Below are the code and all the weights of a small trained network. Each question names an input and a class and asks about switching units off, where a switched-off unit gives its printed mean instead of its output.

import numpy as np


def w(rows, s, z=0):
    codes = np.array(rows[::2]) - 128.0
    scale = np.full(codes.shape[1], s)
    scale[-1] = z or s
    return codes * scale


def norm(h):
    return h / np.sqrt((h * h).mean(-1, keepdims=True) + 1e-5)


def f(y):
    return np.maximum(y, 0)


def log_softmax(a):
    a = a - a.max(-1, keepdims=True)
    return a - np.log(np.exp(a).sum(-1, keepdims=True))


def net(x, mask):
    res = np.array(x, float).reshape(1, 5) / 4 @ E
    u = 0
    for l in range(3):
        y = f(norm(res) @ A[l][:, :-1].T + A[l][:, -1])
        res = res + np.where(mask[u : u + 5], y, B[l][:, -1]) @ B[l][:, :-1]
        u += 5
    return log_softmax(norm(res)[-1] @ U[:, :-1].T + U[:, -1])


A, B = {}, {}
E = w([
[126,115,127,119,122,123,130,119,112],'x0',
[137,123,123,138,134,126,126,124,128],'x1',
[179,159,177,88,196,244,205,79,60],'x2',
[254,157,137,128,13,102,172,182,113],'x3',
[111,187,233,190,164,3,162,104,54],'x4',
],0.0054)
A[0] = w([
[212,179,115,109,104,58,107,148,91,38],'0.n0',
[221,172,188,153,199,217,214,165,15,3],'0.n1',
[69,93,222,153,213,56,138,86,166,109],'0.n2',
[71,126,150,121,165,167,96,75,141,90],'0.n3',
[92,81,83,187,83,4,93,166,206,73],'0.n4',
],0.0048,0.0035)
B[0] = w([
[145,68,173,107,174,80,97,167,171,179],'0.n0',
[90,173,120,114,102,133,192,48,156,249],'0.n1',
[133,110,106,150,127,200,44,215,82,248],'0.n2',
[211,138,139,106,108,82,12,39,143,188],'0.n3',
[56,182,61,72,110,104,254,42,116,255],'0.n4',
],0.0073,0.0043)
A[1] = w([
[254,157,155,151,46,99,188,161,128,2],'1.n0',
[194,147,161,116,183,248,175,53,83,106],'1.n1',
[115,47,39,105,99,193,142,190,201,150],'1.n2',
[191,89,126,139,53,113,212,141,142,67],'1.n3',
[108,197,220,215,133,34,171,186,45,80],'1.n4',
],0.0055,0.0025)
B[1] = w([
[55,53,216,41,199,113,74,156,185,189],'1.n0',
[68,193,127,184,66,60,171,124,112,255],'1.n1',
[207,123,208,217,99,155,100,148,36,216],'1.n2',
[83,100,128,112,253,87,167,157,151,188],'1.n3',
[169,19,75,174,32,245,80,190,102,238],'1.n4',
],0.0077,0.0056)
A[2] = w([
[110,130,51,134,83,19,124,149,162,41],'2.n0',
[69,129,126,126,254,111,28,79,103,7],'2.n1',
[130,99,177,187,118,155,134,174,62,71],'2.n2',
[95,143,95,126,85,79,70,175,132,71],'2.n3',
[135,119,174,19,157,91,142,178,218,61],'2.n4',
],0.0071,0.0017)
B[2] = w([
[69,221,197,150,114,191,169,27,111,219],'2.n0',
[201,60,161,50,169,35,193,240,223,221],'2.n1',
[186,87,13,133,142,171,38,125,187,253],'2.n2',
[180,217,177,95,137,153,173,74,60,202],'2.n3',
[157,154,87,45,254,64,91,168,188,196],'2.n4',
],0.007,0.0047)
U = w([
[66,247,138,124,99,114,226,1,94,255],'0',
[170,69,148,33,219,33,118,192,193,76],'1',
[192,70,68,219,62,193,23,155,56,65],'2',
],0.013,0.002)

Each question gives the input, the list of numbers given to net, and the class t.
The units are the neurons (one row each of A and B). Each row of codes is followed by its name. A weight is (code - 128) times the scale printed after its matrix; where a second scale follows, it is the last column's (A, B and U).
mask holds one flag per neuron, layer by layer. A switched-off neuron (its flag False) gives its mean, the last column of its row in B, instead of its output. The means were averaged over made-up inputs and are rounded, as every weight is.
A unit's drop is (log p(t) with every unit on - log p(t) with that unit switched off) / (log p(t) with every unit on - log p(t) with every unit switched off).
The circuit of an input: a set's keep is (log p(t) with only the set's units on - log p(t) with every unit switched off) / (log p(t) with every unit on - log p(t) with every unit switched off). Starting from the 12 units with the biggest drops (on a tie, the unit counted first), units are removed one at a time, each time the one whose removal leaves the highest keep (on an exact tie, the one counted first), for as long as the keep stays at least 0.8.
circuit, biggest first: the units of the circuit, biggest drop first
k most important neurons: the k neurons with the biggest drops, biggest first
top k neurons in layer l: the k neurons of layer l with the biggest drops, biggest first
drop when u is switched off: that unit's drop, to one decimal
input [-5,-1,-2,-1,-1], class 0: circuit, biggest first	0.n4
input [0,-7,-5,8,-7], class 1: top 2 neurons in layer 1	1.n0, 1.n3
input [3,8,8,8,-8], class 0: circuit, biggest first	1.n4, 1.n1
input [-7,-5,6,7,-6], class 1: top 2 neurons in layer 1	1.n0, 1.n3
input [-3,4,-6,6,5], class 0: 3 most important neurons	0.n4, 2.n0, 2.n1
input [7,3,7,2,-6], class 0: 3 most important neurons	1.n4, 0.n2, 0.n1
input [1,3,2,-4,3], class 1: 2 most important neurons	2.n1, 1.n4
input [8,0,7,-8,5], class 1: 2 most important neurons	2.n1, 0.n4
input [-1,-6,-1,1,-1], class 0: 2 most important neurons	0.n4, 0.n2
input [1,5,-6,5,8], class 2: 2 most important neurons	1.n4, 0.n1
input [8,-5,-4,-6,-6], class 1: 4 most important neurons	1.n4, 1.n1, 2.n1, 0.n2
input [8,-2,-7,1,8], class 2: 3 most important neurons	1.n4, 0.n2, 0.n1
input [-7,-4,-6,2,6], class 0: top 2 neurons in layer 2	2.n0, 2.n3
input [-8,-1,-5,8,3], class 1: circuit, biggest first	1.n0
input [4,-7,4,3,5], class 2: 3 most important neurons	1.n4, 0.n4, 2.n2
input [-6,6,6,6,7], class 2: 4 most important neurons	1.n4, 0.n4, 2.n2, 2.n1
input [7,-2,-5,-1,7], class 2: 2 most important neurons	1.n4, 0.n2
input [-1,2,1,8,-8], class 1: 3 most important neurons	1.n0, 0.n2, 1.n3
input [-4,-4,6,7,3], class 1: top 2 neurons in layer 1	1.n0, 1.n3
input [7,3,-8,-7,4], class 0: 3 most important neurons	0.n4, 2.n0, 1.n0
input [-5,-4,5,0,6], class 2: top 2 neurons in layer 0	0.n4, 0.n2
input [-7,3,7,8,-5], class 1: top 3 neurons in layer 2	2.n4, 2.n0, 2.n3
input [-5,-3,-5,0,8], class 2: drop when 1.n4 is switched off	2.1
input [-3,0,8,5,-5], class 0: drop when 0.n2 is switched off	0.0
input [-8,6,-1,-6,7], class 2: drop when 1.n0 is switched off	0.1
